Each row of numbers belongs to one of the things below and depends on some of the facts about them. Some rows are named. Which thing is each other row?

Some rows with their names:
[-29 -19  -8 -38  -8 -42 -10   0  -6  23   6   3  22  -1  -3  -6  36 -36
 -56 -13  -1  10  18  56  -6 -22 -28  68]: midrik
[-34  -3  16 -37  -1 -38  -8 -33  -2  35 -32  11   9  -8 -18 -11  26 -27
 -39   4   2  27  22  29  -7 -16 -33  57]: flibrok
[-30  24   3 -26  -5   2 -12 -17  -3  11 -24  -3  17  10 -23 -15  31 -64
 -26  -3  21  58  32  73 -16   3 -39  19]: simun
[-26  11 -11 -28  19  -3 -14 -33  13  23 -57  -7  -7   0  -9  -7  11 -35
 -16   8  28  42  37  71   0 -12 -31  30]: ligus
[-26   6  20 -40   0 -45   7 -34  -9  40 -11  24  27 -26 -22   1  17 -26
 -53   4  -4  41  21  24   6 -16 -32  66]: drazil
[-15  24  -9 -14  33   1 -25  -6  -4   5 -31   8 -11  11 -20   6  22 -32
 -30   2  24  43  21  66   5 -11 -17  36]: nuban
[-28  41 -17  -9  -1  -3 -10  -5  -5  30 -16 -15  20  -5 -14  23  17 -31
 -27   1  11  72  21  81  25 -35 -33  51]: vatem
[-33  -9 -15 -35  13   4 -17 -18  -9  -2 -20 -22  29  -1  14   1  27 -41
 -12  -2  28  33  34  72  29 -16 -21  21]: staker
[-47 -22  -1 -36 -14 -36  -7 -12  -9  27  -3  -6  22  12   3  -6  23 -31
 -42  -9   0   5  23  41   8 -25 -37  49]: trubem
[-19  23   8 -17  31  -1 -34   7   1   2 -34   8 -15  10 -17  16  41 -34
 -19  12  19  31  18  58  -7 -22 -24  44]: grisku
[-28  21 -20 -38  15  -5  10  -4  15  28 -28 -11   8  -9 -13  -6  25 -42
 -19   0   6  70  31  80  22 -34 -38  67]: klotrek
[-45  -9   7 -27  12 -40  15 -12  -9  38 -15  15   0  22 -23 -16   3 -32
 -47  -7  -5  12  18  32   6 -16 -46  47]: staskol
[-30  17  -5 -31  -1 -30  20 -12 -18  18   1  14  28   4  -5 -11  22 -20
 -48  -2  -8  42   6  30   7 -26 -22  27]: pitros
[-38  -2  -4 -37  12 -34  10  -5 -19  21  11  21  17  21  -9 -11  18 -28
 -55  -9  -9  34   9  29  -1 -14 -42  43]: zastem
[-32  -5 -11 -27   8  -4  -8 -23   5   8 -29 -27  26   3   8  -2  32 -35
  -6  12  28  37  31  59  31 -21 -22  14]: ploni
[-35  -5 -10 -33   3   1  -5 -24   1   0 -34 -30  30   6   8  -3  30 -40
 -10   4  25  32  32  65  28 -18 -23  16]: balefen
[-13  36 -19 -11  -5  -9  -8 -22 -11  19 -25  -3  12 -11 -20   2  15 -30
 -41   0  26  65  18  72  28  -8 -11  27]: riri
[-42   1   3 -59  12 -27  30   6  -5  33   5   6   1  -1 -23  -9  14 -47
 -45 -12 -12  21  17  43  25 -34 -33  81]: festi
[-14 -11   2 -21   9 -55  25  10   6  21  -4  14  31   9 -29 -13  23 -38
 -61  -3   3  27  21  45  13 -11 -32  63]: pugu

There are 2 kinds of fact about the things: sidrar, gekon.
sidrar: points at; gekon: is of sort
[klezok,staskol,zastem,fludel] sidrar mulukor
[klezok,matan] sidrar nuban
[klezok,stavik] sidrar pusutri
[klezok,geres] sidrar ramu
[klezok,vopal] sidrar drozedon
[klezok,rebram] sidrar sepe
[vifles] sidrar graplobrel
[vifles,mudi] sidrar drigruk
[vifles,mudi,skuflir] sidrar kasta
[vifles,fludel] sidrar simun
[vifles] sidrar grere
[vifles] sidrar modrek
[festi] sidrar kegri
[festi] sidrar veton
[festi,pitrure] sidrar drutas
[festi,geres,staskol,zaskos] sidrar plida
[festi,gedam,nikila] sidrar skunoduk
[festi] sidrar flifasem
[festi,pitrure] sidrar skuvul
[pitros,mogrim,skodri] sidrar netok
[pitros] sidrar truso
[pitros,movel,stubatrik] sidrar novok
[pitros,zastem,sunos] sidrar pufle
[deten,fludel] sidrar troga
[deten,geres] sidrar vatrivik
[deten] sidrar tedru
[deten,vopal,fludel] sidrar geklin
[vopal,staskol,flibrok,stazor] sidrar ligus
[vopal,pitrure,golapar] sidrar tezal
[matan] sidrar zibrulo
[matan,gedam,zastem,mogrim,skodri,flafes,setar] sidrar bribro
[fubamin,bisasan] sidrar staker
[fubamin,nikila] sidrar tatror
[fubamin,vudigrus,zaskos] sidrar grunal
[fubamin,trubem,druso] sidrar tromeskam
[geres,mogrim] sidrar gizik
[geres,stavik] sidrar vestos
[geres] sidrar motru
[geres,ribe,pugu] sidrar sketra
[geres] sidrar zilabral
[vudigrus] sidrar midrotu
[vudigrus,donenar,stazor,bogra] sidrar tridi
[vudigrus,fludel,rarel] sidrar flefur
[vudigrus,bisasan] sidrar balefen
[bisasan,bogra] sidrar ploni
[bisasan,movel] sidrar ploro
[bisasan,trubem] sidrar natril
[donenar,staskol,rarel] sidrar plituro
[donenar,brustu,rarel,stubatrik] sidrar kekedon
[donenar] sidrar kodran
[donenar,zastem] sidrar suflak
[staskol,flafes] sidrar plako
[staskol] sidrar veplal
[staskol,sunos] sidrar kuzul
[staskol,kodre] sidrar daful
[gedam,brustu,rarel,skuflir] sidrar stegre
[gedam] sidrar nasidrun
[gedam,movel] sidrar mogrel
[gedam] sidrar falem
[drazil,mogrim] sidrar naruk
[drazil,fisa,golapar] sidrar zuklus
[drazil] sidrar pume
[drazil] sidrar plitrur
[drazil,mogrim] sidrar flivam
[drazil] sidrar masel
[drazil,flibrok,veme] sidrar flafa
[pitrure,fisa,golapar] sidrar skoplo
[pitrure] sidrar zeso
[pitrure,ribe,rarel] sidrar vofare
[pitrure] sidrar droskas
[pitrure] sidrar klotrek
[pitrure,klemotror] sidrar livek
[pitrure] sidrar reflal
[movel] sidrar dridru
[movel] sidrar floto
[flibrok] sidrar klirur
[zastem] sidrar dremi
[zastem,stubatrik,golapar,setar] sidrar bodre
[zastem,nikila] sidrar drutul
[zastem,fludel,druso,nikila] sidrar sarom
[mogrim,skodri] sidrar riri
[mogrim,brustu] sidrar vutris
[brustu,pugu] sidrar gramo
[brustu,golapar] sidrar skoler
[brustu,midrik,stavik] sidrar fozan
[brustu] sidrar vedrul
[brustu] sidrar flovatrer
[ribe,stavik] sidrar plafen
[ribe] sidrar klupu
[ribe,midrik] sidrar lako
[ribe,veme] sidrar gristo
[ribe,stubatrik] sidrar sapen
[fludel,golapar] sidrar kori
[fludel] sidrar vulun
[fludel] sidrar siskam
[fludel,kodre] sidrar rotak
[rarel,mudi,skodri] sidrar notroplun
[rarel,trubem,kodre] sidrar grales
[rarel] sidrar murel
[stubatrik] sidrar gruzen
[stubatrik] sidrar zaflu
[stubatrik] sidrar droste
[stubatrik] sidrar bubra
[mudi] sidrar kupa
[druflik] sidrar diflo
[druflik] sidrar zitrarun
[trubem,stazor] sidrar kiski
[trubem,midrik] sidrar lilil
[midrik,nikila] sidrar zabi
[druso,stavik] sidrar bresto
[pugu] sidrar noplar
[pugu,flafes,golapar,setar] sidrar stinar
[pugu,setar] sidrar ritepir
[veme,skuflir] sidrar fluflu
[fisa,sunos] sidrar trikos
[klemotror] sidrar rodo
[klemotror] sidrar pupon
[klemotror] sidrar vatem
[klemotror,skodri] sidrar nomu
[sunos,bogra] sidrar tifli
[skodri] sidrar bitos
[skodri] sidrar ganiro
[skodri] sidrar vekiskal
[kodre] sidrar pipli
[zaskos,nikila] sidrar ruklefal
[zaskos,flafes,golapar] sidrar flustegu
[zaskos] sidrar plubrem
[flafes] sidrar tego
[rebram] sidrar grisku
[rebram] sidrar gelil
[bogra] sidrar nuplok
[golapar,nikila,stavik] sidrar flovi
[golapar] sidrar druplanar
[nikila] sidrar grobrifom
[nikila] sidrar rodus
[setar] sidrar skapu
[setar,stavik] sidrar sudrol
[stavik] sidrar tigrul
[stavik] sidrar drodrik
[stavik] sidrar nebri
{tego,gramo,stinar,daful,motru,druplanar,pitros,deten,plubrem,vopal,kori,kegri,geres,veplal,skapu,vudigrus,plida,bisasan,bitos,sapen,donenar,staker,droste,pipli,drazil,movel,skunoduk,flibrok,sarom,zastem,notroplun,ganiro,zilabral,brustu,fludel,plituro,grisku,flovi,drutul,klotrek,midrik,gizik,kiski,druso,nasidrun,falem,skuvul,tifli,fisa,klemotror,sunos,kodre,stegre,droskas,zaskos,plafen,veton,balefen,golapar,murel,zaflu,setar,klupu} gekon a
{klezok,vifles,matan,grere,kekedon,reflal,ruklefal,drodrik,vutris,flefur,nomu,simun,bubra,klirur,troga,lako,skoplo,flifasem,druflik,bribro,ritepir,suflak,dridru,ramu,rodus,pugu,zibrulo,kodran,skodri,dremi,tezal,pume,tromeskam,grobrifom,flafes,geklin,rebram,skuflir,bogra,plitrur,kupa,midrotu,bodre,tridi,drutas} gekon c
{bresto,pusutri,tatror,festi,sudrol,pitrure,truso,diflo,zitrarun,pufle,floto,mogrim,tedru,zuklus,nuplok,fluflu,lilil,veme,masel,skoler,flovatrer,nuban,vatrivik,vulun,grales,naruk,flafa} gekon d
{nebri,trikos,siskam,flustegu,vestos,gruzen,fubamin,rodo,staskol,gedam,lupli,noplar,sepe,ligus,drozedon,rotak,ploro,zabi,graplobrel,modrek,vofare,zeso,flivam,vedrul,ribe,gristo,mogrel,rarel,stubatrik,mudi,tigrul,trubem,novok,pupon,natril,vekiskal,livek,fozan,riri,drigruk,ploni,stazor,sketra,grunal,vatem,gelil,kuzul,netok,plako,nikila,kasta,stavik,mulukor} gekon b

Name these rows:
No name comes twice in this set of rows, the named rows included.
[-24   9 -27 -24  15  -8  -5 -20  -1  13 -24  -3  -3  20   4 -23  23 -33
 -23  -4  24  60  26  71   5  -7 -29   9]  suflak
[-32  14  21 -20 -31 -25  -2 -10 -13  29   4   4  25  12 -31  -4  39 -57
 -48   9   1  46  18  35  -2 -13 -37  39]  mudi
[-19  29 -17 -29   9 -10   3 -19 -11   7 -16   8  19  -4   0  -8  22 -27
 -26   3  13  55  15  58   7 -21 -13   2]  truso
[-30  -1 -17 -44  25  -8  -1 -12  -1  11 -21  -3  10   0 -14  -1  15 -43
 -26  -9  32  41  37  73  24  -8 -29  41]  plubrem
[-27  -7 -24 -27   7  -3 -11 -25   9  11 -40 -22  10  13   5 -11  24 -31
  -6  14  33  41  37  68  21 -12 -26   5]  tridi
[-26   5 -24 -46  19  -3 -11 -19 -13   6 -12   8  -1   2   5 -16  14 -39
 -25 -16  23  57  26  76   9  -3 -29  25]  drutul
[-43 -17  -4 -54   6 -33   2  -8 -23  19  23  16  22   3  -4  -7  19 -39
 -56 -24  -5  21  15  43   6 -10 -40  73]  nikila
[-27  16 -17 -43  25   3   1 -14   9  11 -38 -10  -9  -4 -24  -7   6 -46
 -23  -9  29  41  34  87  24  -8 -18  39]  plida
[-24 -10   3 -31  12 -50  -6  14  -6  16   3  17  29  12 -15   2  33 -30
 -63 -17  -5   8  13  43  -7 -20 -30  83]  stavik
[-17   5 -22 -35  32  -8   6 -19   7   9 -31  -1  11   7 -13  -4  17 -43
 -25  -4  33  61  38  82  29  -1 -31  34]  flustegu
[-33   9  12 -30  13 -42  21   4   0  23 -23  11  26   3 -37  -2  11 -35
 -67 -19  -5  -1  15  42  -2 -13 -17  67]  geres
[-28   9  22 -17  26 -19 -24  13 -12  11 -19  20  -8  16 -27  22  36 -30
 -35   7   0  16   7  34 -12 -25 -32  62]  rebram
[-45 -20   9 -33  -3 -32  11 -13 -11  23 -12  -9  38  19  -5  -7  20 -37
 -36  -3   7  11  24  32  20 -22 -39  40]  vudigrus
[-47 -23   2 -45   3 -29  -4 -10 -18  15   5  -6  36  10   0   4  25 -38
 -39 -13   9  10  21  38  21 -20 -32  53]  fubamin
[-10  13  -3 -40 -13 -10 -17 -28  12  21 -26   0   2 -12 -21 -18  40 -54
 -27  14  24  54  31  66  -8  -8 -15  39]  fluflu

The same things again, as new rows of numbers:
Known rows:
[ 10 -18   2  15 -10  10   0  -7  -4  -2  19   9   1   1  -4 -11  -1  20
  -6 -10   5   7   3 -11  -4   2  -7 -17   7 -14  -3 -28  -6]: grere
[ -2   4   8  13 -17  13  -4   6  -3 -16  23   3  -3  -5   0   9   5 -26
  14  -8  -1   0  -5 -18   8  -3 -11 -22  -3  -7  20 -27  21]: ramu
[-13  -4  -2  11 -10   4   3  11   8  -5  16 -13  -7   0   1  10   1   9
  -4  -4   9  21  -7  -8   1  20 -20 -14  10  -4   2  -3  11]: kegri
[-41  61 -58   4   4 -55  27 -21 -22  51  -9  51  41   9  -9  34 -38  30
 -30  10  14 -17 -25  59  15 -26  19  49 -37  44  38  24  32]: movel
[  5 -31  16   9  -2  22 -16  25  -2  16   5  -3   9   2 -10 -16  -8  15
   9  -1  -6  -8  22 -11   0  14 -17   6  21 -15  19   7   3]: rotak
[ 16  -7  -1  -1  16 -11  -5  -6  17   9  11  -4  20  -3 -20  22  25   8
  -8 -34   1  -6   2  -9  31  -3  -2 -14   0 -11 -23 -26  25]: gristo
[  1 -16   9  -4  -5   6   2  -3   2 -13  15  -7  -2  -1 -13   6   4   2
   8 -11   2   2   3  -7  -4   4  -3 -15   2  -5   3 -16  11]: tigrul
[-46  -3 -11   1  -7  -4  21  -4  12  -7  12 -18  -3   4  13  30   9  13
  -2  -4  23  29 -14 -18 -12  25 -30  -2   3   5 -12   7   8]: skunoduk
[ 11 -17  -1  15 -14  11  -3  -7  -6   1  19   9  -3  -1  -2 -11  -1  18
   2  -6   6   6   4  -9  -6   2 -10 -14  12  -9  -3 -28  -8]: modrek
[ 11 -17   2  15 -10   9  -4  -8  -2  -3  17   9  -4  -1  -3 -12   5  16
  -2  -9   4   7   4 -12  -5   7  -5 -16   6 -12  -3 -27  -5]: graplobrel
[  5  -7   2   7  -5   1   0   1   7  -4  17  -4  -3  -2 -10  -4   1   9
   4  -9  -1   6   0  -4  -1   7  -8 -13   4  -7   6 -11  11]: diflo
[ 21   8  -6   7 -18 -11  -2  -5   2  -7  10   4  -3  11 -23  -7 -13  24
   3  17  -9  16 -18   9 -39 -11  10 -29 -14  -6   9 -27  18]: ploni
[  6 -12 -12  -1   0  -7   6  -1   3 -28  20  -1 -10  -6   4   1   1  -4
  26  -6  -1   8  -1 -13 -27   4 -17  -9  -5 -10   4 -10   6]: zibrulo
[-29 -29  10  -7  -2  -9   4 -13  -3  -8  -2  -7   2   7   2   6   8   5
  -6 -20  12   7   5 -21 -29  15 -12   1  11   5   2  -9   6]: drutul
[ 12 -12  -7   6   1   2   0   8   6 -10  15  -2  -5  -9  -3  -5  -6   7
  16   0  -6   9   6   3 -10   8 -23 -10   9 -14   8   0  15]: bitos
[ 16 -13 -10  -6  -8   9   1   6  -3 -20  -3  -5  -2  -2 -18   6   8   7
   6 -13   9   2  16  -3 -22   6  -7 -10  -1  -9  -4  -8   7]: skapu
[  2   7 -25   7 -18 -17   3  -5   2   7  20  12  12   9 -24  19 -18  41
  -7   5   1  10  -3  18 -19   0  -8 -10 -19   5  22 -11  30]: ploro
[ -4 -19   2   4 -11   7  -4  10  -4   2   9   1   2   9 -10  -6  -2  14
   0  -7   4   1  16 -15  -9   8 -11  -5   6  -9  13  -8   4]: vulun
[ 13 -16  -1  -5 -17  10   3  -4  -7 -28   4  -5  -4  -3 -15  10  13  -2
   8 -16   5  -3  16  -4 -18  -2   2  -6  -6  -5  -1 -14   7]: sudrol

Which thing is each row?
No name comes twice in this set of rows, the named rows included.
[ 24  41   9 -36 -21  -2  28   6 -16 -40 -69 -27 -60   8   5 -26   1  15
 -79 -17  27 -12  50  32  24 -20  51  62 -33  32 -10  60 -83]  golapar
[-13 -23  17  -9 -15   0   6 -11   8 -22   6 -25 -13   6  -5   9   8  14
 -13 -23   7   4  14 -12  -7   6   3   0  -3   5  -1  -6  -1]  flovi
[ 16 -30 -10  33  -5  20   4 -37 -11  12  38  42  -2  -8  13 -19   3  43
  -6  -7  13  11  -9 -14   8  -1  -1 -14  22 -18 -38 -56 -46]  kasta
[  6 -20  12   5  -2  17 -10  18   6   5   8 -12   4  -2  -9 -13   1   7
  13   0  -8  -1  12  -4  -1  15 -16  -6  20 -14   4   6   8]  pipli
[-19   0  53 -21  25  10  -9 -63  10  -9   0 -22   2  -7  -2  28   5 -53
  29   9 -37 -36 -13  41  56 -17  63  21 -31  38 -15  32   1]  midrik
[ 28  -3  21 -10   2 -16   8  -9  22 -24   1 -27 -39  -4  -9 -37   1  28
 -38 -27  10  14  29   7  10   3 -11  -5   8 -10   7   3  -5]  zuklus
[ -3   2   0  -6  -4 -14  10  35  -2 -21  20 -19 -28  18 -11   1 -11  27
 -11  -9   9  16  25 -17  15   3  -4   1 -18 -12  29   6 -21]  tezal
[ 51  -1 -25 -12 -40  34   6  32 -16 -39 -30  -6  -9  -7 -32  10  20   6
 -14 -22  18 -10  45   9 -24   3   7   7 -10 -10 -25  -2 -10]  stinar
[ 10 -41  22   1  12  33 -17  15  15  20   6 -25   9  -9 -15 -19 -16  11
  36  23 -28  -7  17  13   8  28  -7  -5  24 -17   0  32   3]  grales
[-12   2 -33  10  52   0  23 -67 -19  46  12  63  16 -11  32  12  15  26
  -5  12  19  -6 -40  10  66 -19  40  30   3  14 -91 -18 -92]  skuflir
[  0  -9   5   7  -2   4  -5  18   4   6  -1  -9   0   0  -3  -4   9  -6
   4  -6   4  12   2 -20  -7  12 -16 -18  16 -13   0  -7  10]  veplal

